Here is a tiny trained network, its code and every weight. The questions are about switching its units off for an input and a target symbol, where a switched-off unit gives its printed mean instead of its output.

import numpy as np


def w(rows, s, z=0):
    codes = np.array(rows[::2]) - 128.0
    scale = np.full(codes.shape[1], s)
    scale[-1] = z or s
    return codes * scale


def norm(h):
    return h / np.sqrt((h * h).mean(-1, keepdims=True) + 1e-5)


def f(y):
    return y / 2 * (1 + np.tanh(0.7978845608 * (y + 0.044715 * y**3)))


def softmax(a):
    e = np.exp(a - a.max(-1, keepdims=True))
    return e / e.sum(-1, keepdims=True)


def log_softmax(a):
    a = a - a.max(-1, keepdims=True)
    return a - np.log(np.exp(a).sum(-1, keepdims=True))


def net(x, mask):
    ids = ['αγδεημξπστφψω'.index(c) for c in x.split()]
    T = len(ids)
    res = E[ids] + P[:T]
    q, k, v = (norm(res) @ M[0].T for M in (Q, K, V))
    z = softmax(np.where(np.tri(T) > 0, q @ k.T / 2**0.5, -1e9)) @ v
    res = res + np.where(mask[0], z, O[0][:, -1]) @ O[0][:, :-1]
    y = f(norm(res) @ A[0][:, :-1].T + A[0][:, -1])
    res = res + np.where(mask[1:17], y, B[0][:, -1]) @ B[0][:, :-1]
    return log_softmax(norm(res)[-1] @ U[:, :-1].T + U[:, -1])


Q, K, V, O, A, B = {}, {}, {}, {}, {}, {}
E = w([
[161,190,111,42,107],'α',
[87,142,160,201,43],'γ',
[145,119,63,149,174],'δ',
[160,121,57,160,154],'ε',
[167,69,125,84,126],'η',
[119,90,126,83,137],'μ',
[114,152,146,118,8],'ξ',
[121,119,72,153,148],'π',
[150,82,123,68,149],'σ',
[141,125,199,114,198],'τ',
[107,99,220,174,93],'φ',
[169,107,79,119,163],'ψ',
[122,109,96,114,150],'ω',
],0.018)
P = w([
[89,107,122,114,129],'0',
[91,113,127,115,129],'1',
[253,88,132,175,104],'2',
[99,157,156,115,134],'3',
[98,134,135,124,132],'4',
[215,137,141,170,121],'5',
[109,167,158,128,134],'6',
[95,115,126,117,133],'7',
],0.017)
Q[0] = w([
[116,6,79,138,98],'h0',
[162,183,196,120,107],'h0',
],0.021)
K[0] = w([
[166,202,221,126,95],'h0',
[106,9,68,88,126],'h0',
],0.014)
V[0] = w([
[101,91,193,196,132],'h0',
[133,92,161,141,254],'h0',
],0.0091)
O[0] = w([
[88,1,171,184,179,62],'h0',
[137,215,253,154,250,254],'h0',
],0.0052,0.0011)
A[0] = w([
[172,94,101,136,158,200],'n0',
[145,109,139,182,109,116],'n1',
[133,161,107,105,132,86],'n2',
[150,144,172,72,87,111],'n3',
[117,169,113,168,123,40],'n4',
[254,125,178,178,71,163],'n5',
[98,180,114,189,88,61],'n6',
[148,174,86,110,167,1],'n7',
[109,185,81,74,63,80],'n8',
[219,142,96,153,145,134],'n9',
[236,181,157,137,135,81],'n10',
[40,190,150,102,103,43],'n11',
[122,54,140,134,120,102],'n12',
[121,91,116,169,104,100],'n13',
[88,201,86,171,130,40],'n14',
[116,116,177,85,113,126],'n15',
],0.015,0.0073)
B[0] = w([
[144,141,177,121,87,233],'n0',
[134,134,153,100,144,149],'n1',
[106,156,121,93,141,131],'n2',
[176,119,106,176,99,167],'n3',
[103,137,96,136,136,121],'n4',
[246,77,205,100,86,254],'n5',
[66,141,89,117,107,138],'n6',
[94,147,151,113,92,138],'n7',
[211,103,130,77,172,162],'n8',
[153,95,170,114,98,208],'n9',
[162,51,151,117,84,207],'n10',
[43,73,92,117,118,155],'n11',
[118,177,152,175,108,166],'n12',
[113,158,150,98,103,143],'n13',
[144,168,89,152,133,147],'n14',
[178,113,93,173,144,166],'n15',
],0.012,0.0078)
U = w([
[172,159,73,27,158,143],'α',
[40,106,138,147,35,122],'γ',
[144,243,164,122,153,139],'δ',
[153,234,114,127,44,56],'ε',
[191,138,85,255,100,92],'η',
[109,31,80,168,164,133],'μ',
[116,72,30,88,29,45],'ξ',
[127,176,71,186,135,254],'π',
[202,129,81,163,202,117],'σ',
[136,127,177,157,248,157],'τ',
[77,106,215,225,123,90],'φ',
[91,156,199,30,106,114],'ψ',
[62,100,141,58,167,214],'ω',
],0.013,0.006)

Each question gives the input, a string of symbols that net reads in full, and the target symbol t.
The units are the heads (2 rows each of Q, K, V and O) and the neurons (one row each of A and B). Each row of codes is followed by its name. A weight is (code - 128) times the scale printed after its matrix; where a second scale follows, it is the last column's (O, A, B and U).
mask holds one flag per unit, heads first, then neurons. A switched-off unit (its flag False) gives its mean, the last column of its rows in O or B, instead of its output. The means were averaged over made-up inputs and are rounded, as every weight is.
A unit's drop is (log p(t) with every unit on - log p(t) with that unit switched off) / (log p(t) with every unit on - log p(t) with every unit switched off).
The circuit of an input: a set's keep is (log p(t) with only the set's units on - log p(t) with every unit switched off) / (log p(t) with every unit on - log p(t) with every unit switched off). Starting from the 12 units with the biggest drops (on a tie, the unit counted first), units are removed one at a time, each time the one whose removal leaves the highest keep (on an exact tie, the one counted first), for as long as the keep stays at least 0.8.
circuit, biggest first: the units of the circuit, biggest drop first
most important unit: the unit with the biggest drop
top k neurons: the k neurons with the biggest drops, biggest first
drop when u is switched off: that unit's drop, to one decimal
input ξ ω ω π ω, target ξ: circuit, biggest first => h0
input δ γ δ α ω ω ε ω, target α: circuit, biggest first => h0, n8, n5
input ε π ψ φ μ, target φ: circuit, biggest first => h0, n12, n5
input α ε φ ε α π η, target η: circuit, biggest first => n3, n15
input ξ η ξ η η ψ ψ α, target α: circuit, biggest first => n8, n5
input δ γ ψ γ σ, target γ: circuit, biggest first => h0, n12, n5, n8
input ξ π τ ε, target ε: top 2 neurons => n14, n5
input ψ τ η η μ φ η δ, target φ: top 3 neurons => n0, n5, n12
input π μ γ α ξ, target ξ: top 2 neurons => n11, n8
input γ π ξ δ π, target ξ: top 2 neurons => n5, n8
input ε ε σ μ ψ ξ δ, target δ: top 2 neurons => n5, n14
input ε μ μ φ σ, target φ: top 3 neurons => n12, n5, n8
input γ ψ η η σ γ ω, target ω: top 4 neurons => n11, n5, n0, n12
input τ δ φ α δ, target α: top neuron => n8
input η ω η π μ, target μ: top 3 neurons => n15, n5, n11
input σ η ε σ δ, target δ: top 2 neurons => n10, n5
input γ π ω ψ π, target γ: top 2 neurons => n5, n13
input η δ π γ ω, target γ: drop when h0 is switched off => 1.0
input γ δ ξ γ α, target α: drop when n5 is switched off => 0.3
input η φ μ τ π φ π η, target φ: drop when n5 is switched off => 0.3
input δ α ψ π, target π: most important unit => n14
